Below is a small trained network, with its code and all its weights. Each question gives an input and a class and asks what happens when units are switched off, that is, made to give their printed mean instead of their output.

import numpy as np


def w(rows, s, z=0):
    codes = np.array(rows[::2]) - 128.0
    scale = np.full(codes.shape[1], s)
    scale[-1] = z or s
    return codes * scale


def f(y):
    return np.maximum(y, 0)


def log_softmax(a):
    a = a - a.max(-1, keepdims=True)
    return a - np.log(np.exp(a).sum(-1, keepdims=True))


def net(x, mask):
    res = np.array(x, float).reshape(1, 8) / 4 @ E
    y = f(res @ A[0][:, :-1].T + A[0][:, -1])
    res = res + np.where(mask, y, B[0][:, -1]) @ B[0][:, :-1]
    return log_softmax(res[-1] @ U[:, :-1].T + U[:, -1])


A, B = {}, {}
E = w([
[93,204,163,27],'x0',
[66,240,57,143],'x1',
[79,113,180,35],'x2',
[150,74,115,124],'x3',
[71,207,75,86],'x4',
[123,49,186,181],'x5',
[253,37,224,121],'x6',
[20,67,228,118],'x7',
],0.0084)
A[0] = w([
[213,194,194,57,253],'N0',
[101,143,104,104,18],'N1',
[80,86,255,125,122],'N2',
[97,155,236,78,195],'N3',
[143,98,37,208,195],'N4',
[36,92,231,115,161],'N5',
],0.01,0.0064)
B[0] = w([
[238,183,248,40,244],'N0',
[194,159,197,127,144],'N1',
[43,7,191,102,252],'N2',
[65,109,193,29,235],'N3',
[186,98,9,244,242],'N4',
[2,76,144,107,247],'N5',
],0.0079,0.011)
U = w([
[139,183,191,5,16],'0',
[100,37,202,86,120],'1',
[133,147,109,165,255],'2',
[232,42,216,108,117],'3',
],0.013,0.0034)

Each question gives the input, the list of numbers given to net, and the class t.
The units are the neurons (one row each of A and B). Each row of codes is followed by its name. A weight is (code - 128) times the scale printed after its matrix; where a second scale follows, it is the last column's (A, B and U).
mask holds one flag per neuron, in row order. A switched-off neuron (its flag False) gives its mean, the last column of its row in B, instead of its output. The means were averaged over made-up inputs and are rounded, as every weight is.
A unit's drop is (log p(t) with every unit on - log p(t) with that unit switched off) / (log p(t) with every unit on - log p(t) with every unit switched off).
The circuit of an input: a set's keep is (log p(t) with only the set's units on - log p(t) with every unit switched off) / (log p(t) with every unit on - log p(t) with every unit switched off). Starting from all 6 units, units are removed one at a time, each time the one whose removal leaves the highest keep (on an exact tie, the one counted first), for as long as the keep stays at least 0.8.
circuit, biggest first: the units of the circuit, biggest drop first
top k neurons: the k neurons with the biggest drops, biggest first
drop when u is switched off: that unit's drop, to one decimal
input [-8,-1,-4,6,-1,8,7,4], class 1: top 3 neurons => N2, N0, N5
input [1,5,7,2,1,7,-2,-4], class 0: top 3 neurons => N2, N4, N5
input [5,2,-6,-6,-6,-2,-5,2], class 2: circuit, biggest first => N0, N2
input [-2,-2,0,-2,6,4,2,-6], class 2: top neuron => N2
input [4,-1,7,0,8,0,-6,5], class 1: top 3 neurons => N5, N0, N2
input [3,5,-3,7,-4,0,1,-2], class 2: top 2 neurons => N2, N3
input [6,-1,-7,-6,3,2,5,-3], class 0: top 2 neurons => N4, N2
input [-3,-6,-2,-3,-5,-1,4,3], class 1: drop when N1 is switched off => 0.0
input [-5,-6,-2,-6,1,-3,-5,-6], class 2: drop when N3 is switched off => 0.0
input [1,4,-1,4,0,-2,-3,-6], class 2: drop when N1 is switched off => 0.0
input [2,8,0,6,3,2,0,-3], class 2: drop when N3 is switched off => 0.1
